Below is a small trained network, with its code and all its weights. Each question gives an input and a class and asks what happens when units are switched off, that is, made to give their printed mean instead of their output.

import numpy as np


def w(rows, s, z=0):
    codes = np.array(rows[::2]) - 128.0
    scale = np.full(codes.shape[1], s)
    scale[-1] = z or s
    return codes * scale


def f(y):
    return np.maximum(y, 0)


def log_softmax(a):
    a = a - a.max(-1, keepdims=True)
    return a - np.log(np.exp(a).sum(-1, keepdims=True))


def net(x, mask):
    res = np.array(x, float).reshape(1, 7) / 4 @ E
    y = f(res @ A[0][:, :-1].T + A[0][:, -1])
    res = res + np.where(mask, y, B[0][:, -1]) @ B[0][:, :-1]
    return log_softmax(res[-1] @ U[:, :-1].T + U[:, -1])


A, B = {}, {}
E = w([
[170,55,74,103,117,123,35,143,232,186,116,158],'x0',
[88,170,178,63,82,58,57,102,107,120,42,132],'x1',
[136,129,138,121,121,151,133,136,148,92,121,152],'x2',
[198,155,100,123,153,123,112,179,122,82,77,2],'x3',
[141,168,132,155,53,197,174,125,153,212,66,113],'x4',
[74,173,62,210,145,181,39,183,73,117,94,173],'x5',
[91,65,193,191,83,82,133,209,152,121,129,98],'x6',
],0.009)
A[0] = w([
[121,175,156,69,102,79,86,128,123,135,64,145,83],'neuron 1',
[74,110,141,108,97,133,112,99,123,142,142,174,30],'neuron 2',
[67,107,122,118,121,136,141,107,136,121,143,179,99],'neuron 3',
[115,155,64,188,132,142,91,178,92,112,95,130,46],'neuron 4',
[157,83,105,95,181,80,60,147,144,106,170,163,109],'neuron 5',
[128,151,100,99,135,145,130,75,112,146,145,181,117],'neuron 6',
[162,124,156,73,110,85,182,96,162,138,173,104,65],'neuron 7',
[144,140,120,145,76,159,163,138,135,181,92,120,37],'neuron 8',
[139,175,134,162,50,168,168,108,149,184,86,109,61],'neuron 9',
[179,95,171,83,91,96,169,80,151,132,152,100,80],'neuron 10',
[69,148,76,201,133,166,45,164,83,135,106,188,41],'neuron 11',
[186,110,106,175,188,158,166,153,158,136,185,126,55],'neuron 12',
[92,135,139,118,180,84,139,117,80,54,187,128,110],'neuron 13',
[163,79,107,101,127,122,66,130,193,179,125,144,44],'neuron 14',
[182,64,175,60,136,103,195,90,155,153,127,104,73],'neuron 15',
[153,148,72,66,178,164,113,46,107,128,129,143,111],'neuron 16',
[175,128,131,112,120,127,120,142,94,127,121,76,62],'neuron 17',
[231,140,83,97,162,123,122,180,132,65,48,2,32],'neuron 18',
[157,183,87,83,148,145,121,82,117,117,128,149,64],'neuron 19',
[149,157,144,141,69,195,172,116,136,214,62,127,58],'neuron 20',
[63,82,164,130,119,128,164,59,135,184,173,206,89],'neuron 21',
[162,108,104,152,169,173,167,168,128,135,182,121,66],'neuron 22',
[177,68,60,132,129,142,69,142,194,164,124,151,11],'neuron 23',
[94,70,166,181,93,93,112,176,135,101,140,103,107],'neuron 24',
[168,95,64,159,134,176,178,148,136,135,195,115,65],'neuron 25',
[181,179,87,86,191,158,121,78,136,137,116,135,82],'neuron 26',
[76,81,196,169,94,94,127,221,169,135,130,126,145],'neuron 27',
[81,205,198,146,140,133,221,110,35,81,136,110,33],'neuron 28',
[99,137,164,70,96,90,75,113,107,116,52,128,78],'neuron 29',
[85,168,161,67,101,75,93,111,125,111,50,114,48],'neuron 30',
[108,89,124,109,194,81,90,96,120,74,173,121,72],'neuron 31',
[79,115,135,134,114,135,129,98,121,132,155,191,4],'neuron 32',
[140,95,126,76,97,105,48,121,174,154,89,132,57],'neuron 33',
],0.0092,0.0026)
B[0] = w([
[97,104,177,132,133,160,174,166,42,181,198,189,199],'neuron 1',
[107,145,77,72,151,88,200,141,151,152,142,120,171],'neuron 2',
[125,141,65,97,134,84,153,169,155,141,104,129,174],'neuron 3',
[106,192,188,84,201,144,92,127,190,115,85,90,208],'neuron 4',
[198,107,74,120,66,116,58,128,108,61,165,147,203],'neuron 5',
[128,71,142,173,124,83,172,150,175,171,73,94,185],'neuron 6',
[119,206,194,114,201,179,38,114,132,99,80,120,199],'neuron 7',
[207,133,117,121,96,93,67,126,123,91,144,175,174],'neuron 8',
[228,123,72,125,78,101,48,162,103,67,119,183,199],'neuron 9',
[121,188,203,109,207,168,74,111,120,96,108,106,202],'neuron 10',
[122,242,207,79,254,165,74,100,152,77,64,91,239],'neuron 11',
[114,128,164,114,139,157,170,171,44,189,195,189,201],'neuron 12',
[199,96,47,122,36,123,32,148,114,74,130,161,208],'neuron 13',
[79,117,58,128,64,180,139,50,120,89,150,49,197],'neuron 14',
[102,199,205,117,227,148,40,108,140,92,97,92,214],'neuron 15',
[155,57,216,226,118,66,168,115,169,148,75,104,202],'neuron 16',
[98,123,113,80,129,116,159,148,192,123,128,119,159],'neuron 17',
[56,136,37,23,117,47,223,196,224,155,105,129,236],'neuron 18',
[138,55,188,220,147,97,137,127,135,154,85,102,178],'neuron 19',
[212,140,77,118,45,68,38,147,96,83,122,195,208],'neuron 20',
[77,179,76,33,116,73,185,176,219,171,82,131,222],'neuron 21',
[112,135,149,142,144,153,148,178,77,168,185,192,193],'neuron 22',
[72,118,83,142,84,203,137,35,91,103,169,51,206],'neuron 23',
[167,75,178,200,139,96,155,138,149,137,74,108,194],'neuron 24',
[99,145,177,134,143,158,159,173,43,182,204,214,203],'neuron 25',
[147,59,177,211,137,75,171,115,127,170,79,95,188],'neuron 26',
[161,53,179,216,132,90,184,87,154,154,55,94,211],'neuron 27',
[80,85,52,133,16,228,133,12,131,73,155,8,246],'neuron 28',
[92,127,165,160,126,167,162,185,62,164,224,228,204],'neuron 29',
[96,131,158,149,139,179,172,176,56,197,201,205,207],'neuron 30',
[221,130,107,107,110,79,77,151,101,62,131,182,194],'neuron 31',
[128,162,85,81,133,104,157,148,178,165,130,116,173],'neuron 32',
[83,120,100,166,97,187,140,78,102,109,176,98,196],'neuron 33',
],0.0066,0.012)
U = w([
[109,218,180,113,235,168,59,101,137,97,81,113,22],'0',
[95,123,150,156,135,168,182,167,46,172,227,204,103],'1',
[83,97,49,152,56,209,143,25,117,89,155,65,127],'2',
[85,149,52,49,127,37,212,171,204,146,89,134,251],'3',
[242,114,72,136,75,71,32,141,98,76,127,184,158],'4',
[153,37,187,255,141,66,183,105,147,146,42,105,128],'5',
],0.0096,0.0015)

Each question gives the input, the list of numbers given to net, and the class t.
The units are the neurons (one row each of A and B). Each row of codes is followed by its name. A weight is (code - 128) times the scale printed after its matrix; where a second scale follows, it is the last column's (A, B and U).
mask holds one flag per neuron, in row order. A switched-off neuron (its flag False) gives its mean, the last column of its row in B, instead of its output. The means were averaged over made-up inputs and are rounded, as every weight is.
A unit's drop is (log p(t) with every unit on - log p(t) with that unit switched off) / (log p(t) with every unit on - log p(t) with every unit switched off).
The circuit of an input: a set's keep is (log p(t) with only the set's units on - log p(t) with every unit switched off) / (log p(t) with every unit on - log p(t) with every unit switched off). Starting from the 12 units with the biggest drops (on a tie, the unit counted first), units are removed one at a time, each time the one whose removal leaves the highest keep (on an exact tie, the one counted first), for as long as the keep stays at least 0.8.
units of the circuit, in order: the units of the circuit, biggest drop first
most important unit: the unit with the biggest drop
k most important neurons: the k neurons with the biggest drops, biggest first
drop when u is switched off: that unit's drop, to one decimal
input [4,5,-5,-6,-2,3,6], class 3: 3 most important neurons -> neuron 21; neuron 2; neuron 16
input [3,-5,-2,1,5,-1,4], class 1: units of the circuit, in order -> neuron 25
input [-6,4,8,7,-3,-3,5], class 3: 2 most important neurons -> neuron 18; neuron 23
input [4,-3,-6,1,1,8,7], class 0: 2 most important neurons -> neuron 11; neuron 4
input [-6,6,7,-1,-8,-7,-1], class 4: 4 most important neurons -> neuron 13; neuron 31; neuron 11; neuron 4
input [-8,5,-6,-7,1,-1,5], class 2: 2 most important neurons -> neuron 28; neuron 18
input [-3,-2,-2,-1,-5,6,-7], class 5: units of the circuit, in order -> neuron 16; neuron 26
input [-3,-8,-4,7,3,4,-2], class 1: 2 most important neurons -> neuron 25; neuron 12
input [6,7,-5,-5,0,-2,7], class 1: 4 most important neurons -> neuron 29; neuron 30; neuron 1; neuron 28
input [8,2,-7,6,-7,6,1], class 2: 3 most important neurons -> neuron 23; neuron 14; neuron 33
input [3,-6,3,0,1,-6,3], class 0: 3 most important neurons -> neuron 15; neuron 7; neuron 10
input [6,-1,0,-5,8,-3,-5], class 4: 2 most important neurons -> neuron 20; neuron 9
input [6,4,-6,4,8,-1,8], class 4: 2 most important neurons -> neuron 20; neuron 9
input [6,-2,6,5,-1,-3,-1], class 2: most important unit -> neuron 23
input [3,-2,4,-1,3,5,2], class 0: 2 most important neurons -> neuron 11; neuron 28
input [-5,8,-8,-2,-6,7,-7], class 1: 4 most important neurons -> neuron 29; neuron 30; neuron 1; neuron 15
input [-1,7,2,-4,0,-6,-4], class 1: 3 most important neurons -> neuron 30; neuron 29; neuron 1
input [6,0,-3,4,0,6,-1], class 0: drop when neuron 13 is switched off -> 0.4
input [1,0,2,6,-2,-7,-4], class 0: drop when neuron 7 is switched off -> 2.0
input [-1,0,7,-4,2,-3,-1], class 3: drop when neuron 21 is switched off -> 0.5
input [7,2,-7,-1,-1,-6,6], class 2: units of the circuit, in order -> neuron 14
input [2,8,1,-4,-7,-2,-6], class 1: drop when neuron 1 is switched off -> 0.3
